Here is a tiny trained network, its code and every weight. The questions are about switching its units off for an input and a class, where a switched-off unit gives its printed mean instead of its output.

import numpy as np


def w(rows, s, z=0):
    codes = np.array(rows[::2]) - 128.0
    scale = np.full(codes.shape[1], s)
    scale[-1] = z or s
    return codes * scale


def norm(h):
    return h / np.sqrt((h * h).mean(-1, keepdims=True) + 1e-5)


def f(y):
    return np.maximum(y, 0)


def log_softmax(a):
    a = a - a.max(-1, keepdims=True)
    return a - np.log(np.exp(a).sum(-1, keepdims=True))


def net(x, mask):
    res = np.array(x, float).reshape(1, 7) / 4 @ E
    u = 0
    for l in range(4):
        y = f(norm(res) @ A[l][:, :-1].T + A[l][:, -1])
        res = res + np.where(mask[u : u + 4], y, B[l][:, -1]) @ B[l][:, :-1]
        u += 4
    return log_softmax(norm(res)[-1] @ U[:, :-1].T + U[:, -1])


A, B = {}, {}
E = w([
[152,7,43,85,93,51,126,164,137],'x0',
[164,104,162,181,236,111,185,226,149],'x1',
[55,86,133,78,150,148,213,93,132],'x2',
[119,148,133,113,112,121,133,150,156],'x3',
[96,138,182,63,142,93,118,171,32],'x4',
[79,141,101,204,82,87,180,118,95],'x5',
[122,129,125,127,133,127,120,127,127],'x6',
],0.012)
A[0] = w([
[40,180,98,249,72,47,140,168,93,112],'L0N1',
[123,175,194,87,72,74,138,235,3,74],'L0N2',
[204,163,164,224,68,96,21,192,99,5],'L0N3',
[159,132,126,200,207,109,177,222,137,39],'L0N4',
],0.013,0.011)
B[0] = w([
[197,96,146,118,119,139,165,115,100,254],'L0N1',
[98,91,121,153,166,153,56,84,133,244],'L0N2',
[116,196,4,107,174,149,182,145,109,205],'L0N3',
[111,108,171,104,64,169,95,185,126,233],'L0N4',
],0.021,0.0074)
A[1] = w([
[135,187,107,119,45,81,80,104,86,13],'L1N1',
[153,126,159,206,209,74,140,210,139,3],'L1N2',
[147,95,75,144,105,5,92,181,113,72],'L1N3',
[191,163,140,55,174,121,67,150,157,46],'L1N4',
],0.023,0.0038)
B[1] = w([
[114,149,112,96,66,185,85,216,88,203],'L1N1',
[48,151,78,137,31,143,69,225,42,170],'L1N2',
[189,117,101,62,151,3,103,131,177,229],'L1N3',
[202,85,96,170,125,144,191,75,35,255],'L1N4',
],0.013,0.0075)
A[2] = w([
[133,252,197,193,143,128,123,122,94,49],'L2N1',
[37,107,144,84,152,120,217,120,139,15],'L2N2',
[180,165,99,99,147,106,109,145,143,253],'L2N3',
[170,145,92,218,83,134,128,139,218,132],'L2N4',
],0.03,0.0033)
B[2] = w([
[131,10,76,50,100,2,163,126,208,223],'L2N1',
[127,194,20,168,188,175,155,145,119,195],'L2N2',
[35,117,167,147,138,177,218,109,187,253],'L2N3',
[105,112,147,102,220,147,14,73,30,224],'L2N4',
],0.016,0.011)
A[3] = w([
[123,179,115,114,3,159,87,51,153,90],'L3N1',
[187,69,146,129,78,150,153,99,104,255],'L3N2',
[136,123,107,179,163,108,31,120,147,105],'L3N3',
[145,136,91,189,128,154,173,119,140,137],'L3N4',
],0.027,0.0025)
B[3] = w([
[132,74,172,177,161,147,134,254,99,180],'L3N1',
[155,197,175,125,125,108,134,103,153,249],'L3N2',
[98,176,160,137,106,144,143,84,173,191],'L3N3',
[144,226,142,123,116,96,124,118,115,195],'L3N4',
],0.019,0.015)
U = w([
[111,183,19,135,162,149,174,153,123,86],'0',
[117,126,175,130,63,148,97,211,101,98],'1',
[136,79,115,97,115,45,135,104,206,108],'2',
[119,161,149,124,133,125,127,115,150,233],'3',
[115,172,152,124,137,122,117,119,153,222],'4',
[209,146,166,155,134,119,171,76,79,83],'5',
[93,108,139,151,172,137,48,57,119,87],'6',
[152,144,114,251,84,105,89,117,190,4],'7',
],0.014,0.012)

Each question gives the input, the list of numbers given to net, and the class t.
The units are the neurons (one row each of A and B). Each row of codes is followed by its name. A weight is (code - 128) times the scale printed after its matrix; where a second scale follows, it is the last column's (A, B and U).
mask holds one flag per neuron, layer by layer. A switched-off neuron (its flag False) gives its mean, the last column of its row in B, instead of its output. The means were averaged over made-up inputs and are rounded, as every weight is.
A unit's drop is (log p(t) with every unit on - log p(t) with that unit switched off) / (log p(t) with every unit on - log p(t) with every unit switched off).
The circuit of an input: a set's keep is (log p(t) with only the set's units on - log p(t) with every unit switched off) / (log p(t) with every unit on - log p(t) with every unit switched off). Starting from the 12 units with the biggest drops (on a tie, the unit counted first), units are removed one at a time, each time the one whose removal leaves the highest keep (on an exact tie, the one counted first), for as long as the keep stays at least 0.8.
circuit, biggest first: the units of the circuit, biggest drop first
most important unit: the unit with the biggest drop
top k neurons: the k neurons with the biggest drops, biggest first
k most important neurons of layer l: the k neurons of layer l with the biggest drops, biggest first
input [7,-3,-5,-5,-8,-7,-5], class 6: top 2 neurons -> (L2N4; L2N1)
input [-6,2,1,-5,6,8,-1], class 5: most important unit -> L0N1
input [-8,-6,2,-1,1,-8,-1], class 2: top 3 neurons -> (L2N1; L0N1; L0N4)
input [0,-6,-5,4,7,-4,2], class 6: top 2 neurons -> (L0N2; L0N4)
input [7,8,2,2,0,-7,2], class 1: top 3 neurons -> (L1N2; L2N1; L0N1)
input [-4,-8,7,-8,1,-6,4], class 1: top 4 neurons -> (L3N1; L0N3; L2N4; L2N3)
input [1,-8,8,-5,-2,-7,-8], class 0: top 3 neurons -> (L2N2; L0N4; L0N2)
input [-6,2,4,0,-2,5,-4], class 2: top 2 neurons -> (L2N1; L1N4)
input [-4,-7,-5,1,4,-2,-4], class 1: top 2 neurons -> (L3N1; L1N1)
input [-4,-3,-2,2,8,-2,4], class 6: top 2 neurons -> (L0N2; L3N2)
input [5,1,-4,4,-6,5,-3], class 6: top 2 neurons -> (L2N4; L1N4)
input [-7,-3,2,-4,-7,-3,-5], class 2: top 3 neurons -> (L2N1; L0N2; L1N3)
input [0,1,-4,-5,-5,-6,0], class 5: top 4 neurons -> (L1N4; L2N2; L0N2; L1N3)
input [8,6,-8,1,-1,-3,6], class 0: top neuron -> (L0N3)
input [-8,-7,5,8,-1,7,-1], class 2: top 2 neurons -> (L2N1; L0N4)
input [-5,-4,-7,4,-6,4,-3], class 0: 3 most important neurons of layer 0 -> (L0N3; L0N2; L0N1)
input [-2,-5,3,4,-6,8,-1], class 5: 2 most important neurons of layer 0 -> (L0N1; L0N4)
input [-2,-2,-7,-3,-6,2,-1], class 0: 2 most important neurons of layer 0 -> (L0N3; L0N2)
input [5,4,-2,5,-6,-3,-1], class 6: 2 most important neurons of layer 0 -> (L0N4; L0N1)
input [4,2,-4,-2,-1,-7,-4], class 5: circuit, biggest first -> (L1N4)
input [-4,-7,8,5,-1,-8,7], class 0: 2 most important neurons of layer 0 -> (L0N1; L0N4)
input [0,6,-8,-1,-4,7,3], class 0: 2 most important neurons of layer 2 -> (L2N4; L2N3)
input [6,-1,-6,-7,-5,1,4], class 4: 3 most important neurons of layer 1 -> (L1N4; L1N3; L1N2)
input [6,7,4,-2,5,-7,0], class 1: 2 most important neurons of layer 2 -> (L2N1; L2N4)
input [4,-7,7,-6,3,0,2], class 0: 2 most important neurons of layer 1 -> (L1N2; L1N4)
input [-5,1,-1,-5,4,-6,1], class 5: 2 most important neurons of layer 2 -> (L2N4; L2N3)
input [-7,-5,8,-7,7,5,3], class 0: circuit, biggest first -> (L2N2)
input [-2,4,-2,-2,-5,6,-5], class 5: 2 most important neurons of layer 0 -> (L0N1; L0N2)
